Here is a tiny trained network, its code and every weight. The questions are about switching its units off for an input and a class, where a switched-off unit gives its printed mean instead of its output.

import numpy as np


def w(rows, s, z=0):
    codes = np.array(rows[::2]) - 128.0
    scale = np.full(codes.shape[1], s)
    scale[-1] = z or s
    return codes * scale


def f(y):
    return y / 2 * (1 + np.tanh(0.7978845608 * (y + 0.044715 * y**3)))


def log_softmax(a):
    a = a - a.max(-1, keepdims=True)
    return a - np.log(np.exp(a).sum(-1, keepdims=True))


def net(x, mask):
    res = np.array(x, float).reshape(1, 5) / 4 @ E
    y = f(res @ A[0][:, :-1].T + A[0][:, -1])
    res = res + np.where(mask, y, B[0][:, -1]) @ B[0][:, :-1]
    return log_softmax(res[-1] @ U[:, :-1].T + U[:, -1])


A, B = {}, {}
E = w([
[136,120,132,139,124,99,121,116,124,140,101,129],'x0',
[91,7,126,200,145,181,141,102,138,100,91,116],'x1',
[4,185,161,116,114,109,144,166,112,84,86,108],'x2',
[115,75,147,148,87,68,28,147,148,87,209,195],'x3',
[133,121,133,134,124,106,123,120,125,138,108,128],'x4',
],0.015)
A[0] = w([
[167,130,118,129,138,153,148,125,127,144,110,125,206],'N0',
[189,125,132,122,129,162,150,120,131,151,113,116,182],'N1',
[4,130,140,132,111,68,82,140,133,92,155,152,15],'N2',
[153,107,152,128,146,123,99,139,118,129,145,132,125],'N3',
[167,72,123,120,109,100,88,126,138,122,195,145,113],'N4',
[94,74,142,136,122,157,144,129,123,136,103,116,109],'N5',
[125,94,135,140,122,124,117,122,133,114,146,132,96],'N6',
[144,167,137,107,125,100,125,129,128,141,141,126,244],'N7',
[205,110,127,117,129,154,157,124,137,145,123,108,190],'N8',
[95,41,126,158,132,168,139,122,132,111,104,119,156],'N9',
[149,139,115,144,132,106,112,130,128,106,152,148,179],'N10',
[35,180,127,129,129,125,152,129,126,118,75,107,135],'N11',
[121,82,143,129,121,146,130,135,128,136,126,124,133],'N12',
[109,95,121,135,132,140,136,120,139,130,121,132,152],'N13',
],0.025,0.011)
B[0] = w([
[177,144,110,130,123,93,113,113,121,131,104,92,192],'N0',
[167,157,74,118,130,115,117,137,126,101,126,83,203],'N1',
[252,154,66,156,148,116,113,111,96,106,125,24,241],'N2',
[101,119,126,133,125,164,140,160,139,124,156,155,167],'N3',
[76,91,185,128,106,138,131,132,157,163,168,213,239],'N4',
[145,46,194,134,138,143,130,124,166,112,106,101,196],'N5',
[85,135,91,145,125,143,129,128,69,137,153,172,168],'N6',
[158,210,127,79,93,149,133,119,139,141,173,115,196],'N7',
[179,147,117,154,140,130,117,116,98,106,138,82,216],'N8',
[98,56,89,194,208,98,118,148,115,112,108,159,252],'N9',
[169,100,159,107,106,105,127,126,182,130,145,129,178],'N10',
[24,148,158,67,124,134,156,137,146,133,41,165,232],'N11',
[97,133,114,174,134,127,128,117,90,140,100,145,173],'N12',
[109,79,111,151,117,127,133,114,101,143,117,119,175],'N13',
],0.024,0.034)
U = w([
[249,230,53,85,89,109,61,116,120,115,148,25,254],'0',
[197,101,47,221,214,97,46,128,54,52,85,32,162],'1',
[46,250,144,1,71,139,165,170,176,164,79,134,99],'2',
[16,63,171,114,191,87,148,184,187,88,19,112,30],'3',
[149,150,214,81,46,144,75,167,235,206,227,183,54],'4',
[64,67,107,198,154,116,59,190,115,176,177,231,54],'5',
],0.007,0.0053)

Each question gives the input, the list of numbers given to net, and the class t.
The units are the neurons (one row each of A and B). Each row of codes is followed by its name. A weight is (code - 128) times the scale printed after its matrix; where a second scale follows, it is the last column's (A, B and U).
mask holds one flag per neuron, in row order. A switched-off neuron (its flag False) gives its mean, the last column of its row in B, instead of its output. The means were averaged over made-up inputs and are rounded, as every weight is.
A unit's drop is (log p(t) with every unit on - log p(t) with that unit switched off) / (log p(t) with every unit on - log p(t) with every unit switched off).
The circuit of an input: a set's keep is (log p(t) with only the set's units on - log p(t) with every unit switched off) / (log p(t) with every unit on - log p(t) with every unit switched off). Starting from the 12 units with the biggest drops (on a tie, the unit counted first), units are removed one at a time, each time the one whose removal leaves the highest keep (on an exact tie, the one counted first), for as long as the keep stays at least 0.8.
units of the circuit, in order: the units of the circuit, biggest drop first
k most important neurons: the k neurons with the biggest drops, biggest first
drop of u: that unit's drop, to one decimal
input [1,6,6,0,8], class 3: units of the circuit, in order -> (N11)
input [-2,-1,-1,8,-6], class 4: 2 most important neurons -> (N4 N9)
input [-7,-1,7,4,5], class 0: 2 most important neurons -> (N2 N9)
input [-2,-3,-2,0,-5], class 0: 2 most important neurons -> (N11 N4)
input [-8,-2,5,0,-2], class 2: 2 most important neurons -> (N11 N8)
input [-5,-6,4,0,-8], class 2: 2 most important neurons -> (N11 N8)
input [2,0,-4,8,3], class 4: 2 most important neurons -> (N9 N10)
input [7,1,0,4,1], class 5: 2 most important neurons -> (N4 N8)
input [-6,7,7,-1,3], class 3: drop of N11 -> 3.7
input [2,7,-2,8,-2], class 5: drop of N4 -> 0.6
input [-2,8,0,8,-5], class 5: drop of N4 -> 2.8
input [3,-3,5,1,8], class 0: 2 most important neurons -> (N2 N4)
